(in the rows, 128 means zero)
Each row is followed by its class.
117, 143, 190, 145, 107, 112, 151, 130, 129, 137, 118, 125, 122, 134, 132, 168, 89, 172, 143, 102, 110, 177, 118, 134, 147, 103, 53, 115, 111, 152, 84, 103, 138, 110 => par
105, 156, 194, 150, 93, 107, 154, 124, 126, 131, 125, 117, 121, 113, 128, 164, 86, 163, 156, 103, 94, 173, 118, 118, 143, 110, 50, 105, 112, 169, 94, 108, 151, 119 => duga
108, 89, 126, 137, 178, 94, 122, 123, 133, 105, 137, 144, 189, 132, 126, 101, 123, 127, 138, 135, 124, 133, 122, 137, 132, 107, 94, 117, 107, 47, 105, 104, 131, 75 => Rifef
118, 107, 133, 138, 148, 88, 132, 123, 139, 98, 138, 157, 142, 144, 136, 88, 110, 126, 149, 134, 132, 149, 108, 128, 134, 105, 83, 122, 91, 42, 101, 96, 115, 74 => Rifef
111, 81, 122, 138, 200, 97, 126, 116, 136, 107, 123, 145, 184, 135, 132, 107, 126, 122, 133, 136, 114, 129, 117, 144, 136, 104, 102, 123, 120, 53, 104, 101, 121, 69 => Rifef
147, 207, 146, 118, 63, 91, 152, 125, 137, 108, 103, 140, 86, 143, 148, 96, 109, 170, 90, 110, 183, 152, 117, 110, 115, 121, 120, 157, 107, 157, 126, 110, 151, 143 => Zuv
123, 140, 170, 182, 112, 126, 162, 124, 111, 131, 127, 106, 112, 133, 126, 144, 97, 130, 164, 103, 120, 132, 137, 119, 137, 117, 64, 97, 110, 152, 93, 131, 147, 125 => duga
118, 149, 186, 161, 120, 105, 166, 122, 123, 137, 124, 123, 109, 127, 125, 173, 98, 157, 133, 103, 97, 187, 118, 121, 138, 110, 55, 119, 114, 166, 101, 107, 142, 103 => Zuv
122, 105, 129, 130, 157, 90, 133, 122, 145, 96, 132, 158, 131, 146, 140, 91, 113, 125, 152, 127, 128, 134, 110, 130, 140, 109, 88, 119, 93, 44, 98, 93, 110, 73 => Rifef
111, 86, 141, 136, 159, 88, 126, 124, 120, 102, 138, 153, 169, 149, 122, 123, 123, 113, 128, 137, 126, 157, 104, 145, 130, 100, 98, 113, 114, 45, 104, 104, 125, 80 => kot
121, 139, 163, 182, 108, 122, 172, 118, 102, 119, 130, 126, 82, 146, 134, 148, 94, 131, 157, 98, 125, 145, 137, 128, 144, 113, 57, 110, 100, 166, 90, 122, 138, 129 => rurol
110, 94, 139, 138, 136, 81, 139, 97, 139, 92, 121, 143, 138, 158, 131, 96, 142, 121, 131, 94, 116, 152, 112, 133, 154, 102, 86, 115, 61, 34, 97, 89, 128, 68 => rapo
100, 133, 173, 139, 93, 126, 149, 131, 111, 149, 166, 120, 128, 133, 152, 180, 84, 148, 148, 115, 108, 138, 142, 94, 147, 112, 46, 91, 123, 150, 88, 132, 120, 143 => Bona
126, 165, 126, 100, 49, 123, 148, 152, 119, 91, 92, 127, 115, 127, 169, 84, 100, 177, 86, 102, 160, 140, 118, 109, 158, 134, 88, 135, 83, 146, 91, 125, 143, 162 => Rifef
97, 143, 189, 153, 90, 108, 158, 117, 121, 126, 112, 117, 89, 124, 139, 170, 91, 162, 139, 103, 108, 178, 113, 129, 137, 106, 56, 108, 123, 172, 82, 103, 135, 116 => Buf
110, 143, 179, 155, 99, 103, 157, 116, 129, 130, 121, 123, 100, 138, 132, 153, 96, 159, 141, 104, 116, 184, 120, 121, 135, 106, 54, 111, 102, 160, 84, 95, 143, 113 => rapo
140, 193, 136, 121, 44, 103, 149, 126, 132, 98, 91, 136, 90, 143, 157, 72, 102, 175, 93, 115, 182, 138, 107, 93, 126, 120, 110, 160, 112, 158, 112, 107, 148, 143 => Rifef
112, 104, 149, 150, 152, 78, 141, 99, 133, 99, 123, 149, 143, 142, 129, 115, 143, 123, 124, 95, 112, 158, 117, 138, 159, 104, 90, 126, 72, 43, 110, 102, 130, 73 => Zuv
117, 114, 141, 125, 127, 80, 138, 122, 128, 96, 149, 169, 117, 154, 137, 108, 109, 112, 145, 119, 122, 157, 106, 135, 139, 100, 86, 121, 91, 42, 108, 93, 112, 76 => rurol
139, 145, 127, 89, 85, 109, 155, 136, 131, 99, 101, 125, 98, 139, 164, 95, 132, 175, 68, 77, 157, 134, 141, 129, 127, 122, 103, 157, 95, 142, 110, 117, 153, 149 => Zuv
115, 119, 163, 153, 98, 131, 142, 137, 113, 148, 156, 121, 134, 126, 140, 172, 92, 142, 143, 114, 129, 131, 141, 102, 139, 106, 62, 93, 137, 137, 92, 134, 114, 127 => par
145, 164, 138, 104, 59, 128, 148, 145, 120, 101, 94, 129, 117, 131, 171, 103, 98, 172, 75, 96, 164, 148, 118, 127, 165, 123, 104, 135, 85, 132, 100, 126, 133, 143 => par
126, 148, 120, 96, 55, 114, 156, 139, 127, 90, 82, 126, 102, 137, 173, 65, 110, 181, 78, 90, 164, 135, 115, 114, 137, 121, 90, 153, 94, 142, 96, 113, 139, 142 => Rifef
125, 144, 133, 80, 66, 107, 147, 135, 136, 93, 94, 119, 104, 147, 177, 76, 119, 192, 81, 81, 146, 141, 128, 127, 137, 123, 92, 161, 82, 138, 100, 113, 143, 145 => Bona
145, 197, 142, 112, 48, 101, 142, 128, 141, 101, 98, 140, 102, 152, 158, 85, 106, 188, 85, 117, 183, 151, 114, 112, 124, 113, 115, 166, 99, 141, 118, 104, 146, 140 => par
104, 92, 144, 136, 167, 95, 128, 118, 122, 111, 149, 136, 175, 160, 135, 112, 127, 126, 123, 126, 109, 147, 128, 142, 137, 99, 90, 131, 98, 43, 109, 103, 123, 78 => Bona
147, 199, 145, 119, 44, 100, 144, 128, 135, 99, 94, 137, 98, 152, 154, 90, 108, 180, 83, 113, 191, 146, 113, 107, 130, 113, 114, 166, 95, 144, 117, 108, 142, 144 => par
136, 209, 148, 115, 32, 90, 156, 127, 125, 93, 97, 146, 76, 157, 149, 95, 102, 167, 94, 104, 182, 148, 110, 110, 126, 117, 108, 165, 98, 161, 118, 105, 153, 153 => rurol
125, 150, 136, 98, 63, 112, 149, 136, 133, 92, 91, 122, 101, 130, 167, 78, 115, 173, 84, 83, 152, 137, 123, 129, 133, 119, 100, 152, 98, 136, 105, 114, 144, 136 => duga
139, 139, 133, 95, 75, 113, 158, 131, 136, 91, 85, 119, 97, 145, 161, 76, 122, 183, 71, 75, 156, 126, 134, 119, 141, 116, 108, 156, 85, 150, 114, 124, 144, 150 => Kuf
121, 199, 152, 113, 18, 93, 147, 127, 138, 97, 89, 132, 69, 150, 154, 81, 100, 170, 93, 110, 194, 144, 106, 108, 108, 116, 115, 151, 111, 154, 112, 107, 147, 151 => Buf
129, 136, 119, 102, 77, 116, 154, 139, 130, 89, 81, 123, 103, 137, 167, 67, 118, 176, 86, 89, 165, 126, 127, 127, 134, 122, 94, 156, 98, 143, 94, 113, 143, 141 => Rifef
110, 143, 190, 153, 109, 111, 162, 121, 123, 130, 128, 118, 110, 149, 141, 158, 91, 172, 140, 107, 90, 181, 123, 122, 143, 109, 45, 125, 107, 163, 87, 105, 137, 113 => Bona
102, 91, 149, 142, 136, 81, 135, 96, 131, 95, 113, 140, 132, 147, 136, 111, 146, 128, 130, 98, 116, 150, 116, 141, 147, 100, 90, 122, 82, 42, 98, 95, 129, 79 => Buf
113, 106, 139, 132, 158, 87, 132, 108, 132, 107, 145, 136, 175, 153, 136, 111, 128, 134, 130, 127, 112, 142, 126, 132, 140, 105, 91, 128, 83, 47, 117, 104, 135, 82 => Bona
124, 134, 174, 179, 119, 124, 168, 126, 106, 116, 123, 102, 88, 136, 128, 144, 90, 121, 154, 88, 133, 139, 136, 135, 146, 107, 48, 94, 85, 169, 88, 119, 144, 129 => feto
115, 91, 135, 137, 175, 88, 128, 117, 132, 104, 142, 137, 175, 134, 125, 112, 123, 98, 134, 130, 131, 130, 123, 149, 126, 96, 99, 107, 107, 48, 120, 104, 134, 74 => feto
128, 165, 144, 98, 45, 116, 144, 150, 125, 101, 99, 128, 115, 127, 166, 93, 105, 165, 95, 100, 149, 143, 117, 119, 145, 129, 101, 130, 104, 132, 100, 128, 141, 153 => duga
116, 130, 169, 155, 109, 126, 159, 125, 119, 143, 146, 126, 106, 139, 140, 169, 88, 143, 144, 118, 113, 134, 136, 97, 143, 107, 64, 95, 131, 155, 99, 133, 119, 134 => Kuf
114, 137, 185, 154, 112, 106, 161, 124, 124, 113, 117, 132, 106, 136, 132, 174, 89, 171, 139, 119, 108, 187, 111, 132, 141, 110, 52, 111, 116, 176, 85, 101, 145, 117 => kot
123, 97, 132, 131, 182, 97, 117, 117, 134, 114, 140, 145, 189, 141, 126, 124, 131, 123, 126, 134, 120, 137, 122, 148, 142, 97, 113, 123, 107, 37, 118, 102, 122, 71 => par
148, 198, 140, 117, 53, 107, 137, 125, 141, 99, 93, 135, 92, 146, 155, 82, 105, 180, 91, 110, 188, 134, 116, 112, 128, 117, 129, 161, 106, 152, 119, 109, 143, 144 => par
106, 121, 165, 145, 98, 131, 154, 140, 110, 136, 151, 132, 113, 141, 133, 168, 80, 133, 147, 124, 125, 141, 119, 115, 126, 108, 69, 81, 148, 152, 90, 127, 111, 129 => kot
144, 193, 151, 113, 48, 92, 152, 129, 143, 93, 97, 134, 90, 156, 142, 78, 107, 182, 91, 111, 180, 142, 120, 106, 122, 116, 119, 160, 99, 154, 125, 113, 150, 150 => Kuf
104, 99, 153, 133, 143, 78, 140, 105, 134, 86, 123, 142, 153, 137, 132, 110, 134, 118, 138, 95, 116, 153, 110, 152, 157, 96, 75, 108, 64, 43, 105, 93, 127, 72 => feto
122, 112, 135, 132, 128, 77, 128, 116, 142, 100, 144, 154, 113, 156, 131, 87, 116, 114, 145, 118, 140, 158, 107, 121, 128, 102, 89, 115, 71, 33, 103, 85, 117, 68 => rapo
142, 204, 143, 116, 44, 91, 154, 128, 132, 103, 103, 132, 78, 144, 147, 89, 112, 166, 82, 97, 188, 144, 118, 99, 118, 118, 114, 161, 95, 158, 125, 113, 154, 150 => Zuv
116, 99, 149, 141, 153, 83, 147, 97, 143, 90, 120, 144, 140, 160, 128, 102, 137, 137, 135, 100, 105, 143, 115, 132, 159, 99, 88, 123, 63, 48, 112, 103, 122, 78 => Kuf
124, 144, 166, 181, 107, 121, 169, 120, 99, 116, 130, 124, 82, 144, 135, 151, 91, 136, 153, 94, 127, 146, 138, 126, 147, 115, 55, 109, 100, 170, 85, 121, 144, 131 => rurol
118, 101, 132, 136, 140, 81, 135, 117, 137, 95, 143, 148, 125, 162, 129, 88, 125, 114, 141, 114, 137, 152, 114, 131, 127, 101, 87, 111, 73, 31, 99, 87, 110, 64 => rapo
128, 170, 135, 91, 48, 115, 160, 149, 113, 85, 103, 141, 97, 143, 168, 103, 97, 166, 84, 93, 150, 152, 112, 132, 150, 124, 93, 135, 95, 146, 97, 117, 132, 147 => rurol
112, 112, 147, 123, 121, 75, 129, 122, 140, 101, 140, 151, 120, 142, 132, 110, 112, 118, 147, 129, 134, 156, 103, 130, 124, 102, 92, 108, 96, 34, 107, 92, 115, 71 => Buf
137, 155, 120, 93, 65, 109, 160, 128, 128, 100, 105, 124, 90, 134, 172, 91, 123, 173, 65, 81, 160, 136, 131, 109, 131, 119, 97, 154, 87, 143, 117, 121, 149, 147 => Zuv
137, 199, 145, 113, 40, 92, 151, 125, 135, 89, 105, 133, 82, 145, 156, 78, 104, 167, 90, 109, 193, 141, 118, 108, 109, 109, 107, 152, 101, 161, 124, 101, 150, 145 => feto
109, 134, 169, 150, 94, 121, 158, 128, 110, 137, 152, 117, 108, 121, 144, 172, 78, 119, 149, 110, 124, 134, 128, 104, 138, 102, 49, 76, 128, 157, 94, 124, 127, 128 => feto
137, 202, 141, 104, 29, 93, 154, 122, 132, 93, 110, 154, 65, 157, 160, 83, 103, 180, 97, 108, 172, 154, 114, 105, 112, 115, 107, 166, 109, 162, 120, 101, 148, 152 => rurol
113, 97, 140, 132, 177, 83, 128, 114, 132, 99, 135, 139, 182, 133, 123, 120, 132, 105, 130, 128, 122, 143, 115, 157, 134, 97, 98, 114, 98, 48, 118, 99, 132, 73 => feto
129, 101, 144, 131, 161, 84, 138, 119, 152, 92, 140, 152, 126, 153, 128, 91, 108, 127, 146, 117, 124, 140, 116, 135, 141, 103, 97, 116, 78, 44, 116, 101, 113, 68 => Kuf
97, 129, 168, 146, 77, 119, 141, 130, 110, 146, 151, 120, 108, 117, 142, 180, 91, 132, 144, 117, 131, 132, 132, 90, 130, 111, 65, 83, 145, 145, 90, 132, 122, 136 => Buf
103, 121, 154, 154, 93, 133, 146, 141, 107, 146, 147, 129, 121, 124, 145, 158, 87, 136, 151, 123, 126, 130, 133, 95, 142, 115, 58, 92, 144, 141, 82, 132, 118, 136 => Rifef
126, 166, 145, 103, 46, 118, 143, 146, 113, 97, 104, 120, 115, 137, 172, 97, 107, 177, 87, 95, 153, 153, 125, 120, 160, 133, 94, 139, 81, 141, 94, 129, 138, 159 => Bona
116, 86, 125, 136, 174, 91, 123, 110, 135, 110, 141, 141, 164, 147, 126, 109, 135, 105, 128, 124, 129, 134, 125, 138, 127, 102, 109, 113, 103, 42, 107, 98, 125, 73 => rapo
125, 144, 124, 95, 56, 115, 156, 140, 125, 90, 84, 126, 104, 134, 173, 72, 111, 179, 79, 85, 163, 137, 118, 120, 142, 121, 85, 152, 89, 140, 92, 114, 143, 145 => Rifef
103, 91, 139, 148, 147, 89, 141, 103, 135, 89, 113, 150, 156, 142, 137, 96, 133, 132, 136, 107, 113, 147, 114, 136, 167, 104, 79, 124, 71, 39, 96, 97, 121, 74 => Rifef
122, 205, 149, 109, 14, 90, 147, 122, 132, 95, 87, 127, 75, 145, 155, 83, 110, 179, 90, 107, 188, 149, 104, 107, 110, 117, 118, 151, 114, 161, 112, 105, 150, 151 => Buf
119, 119, 150, 130, 142, 83, 134, 117, 153, 96, 139, 151, 136, 142, 127, 100, 116, 120, 154, 123, 114, 148, 107, 140, 135, 106, 93, 121, 82, 42, 116, 93, 121, 72 => duga
119, 129, 170, 179, 103, 123, 161, 130, 105, 129, 129, 104, 103, 125, 124, 148, 94, 106, 157, 99, 142, 134, 134, 125, 140, 108, 61, 91, 104, 159, 98, 131, 139, 133 => feto
103, 93, 143, 143, 152, 87, 146, 104, 136, 92, 116, 146, 161, 146, 130, 99, 132, 131, 142, 101, 109, 146, 105, 139, 160, 101, 75, 121, 72, 41, 96, 94, 118, 65 => Rifef
107, 149, 187, 146, 102, 105, 163, 127, 113, 127, 130, 139, 104, 137, 134, 184, 88, 156, 146, 106, 98, 180, 119, 132, 146, 106, 47, 115, 124, 170, 84, 102, 137, 122 => rurol
111, 139, 169, 154, 108, 127, 158, 140, 102, 149, 155, 121, 110, 128, 131, 181, 91, 123, 139, 102, 123, 137, 138, 111, 139, 111, 67, 87, 134, 154, 95, 133, 119, 131 => Zuv
108, 95, 139, 147, 151, 85, 142, 105, 136, 91, 112, 150, 153, 150, 135, 96, 136, 132, 139, 112, 110, 149, 109, 135, 159, 104, 76, 128, 75, 39, 95, 94, 125, 72 => Rifef
118, 145, 187, 158, 123, 107, 167, 124, 120, 137, 127, 122, 108, 131, 127, 174, 96, 153, 135, 97, 103, 179, 123, 127, 137, 108, 54, 114, 118, 165, 93, 110, 142, 111 => Zuv
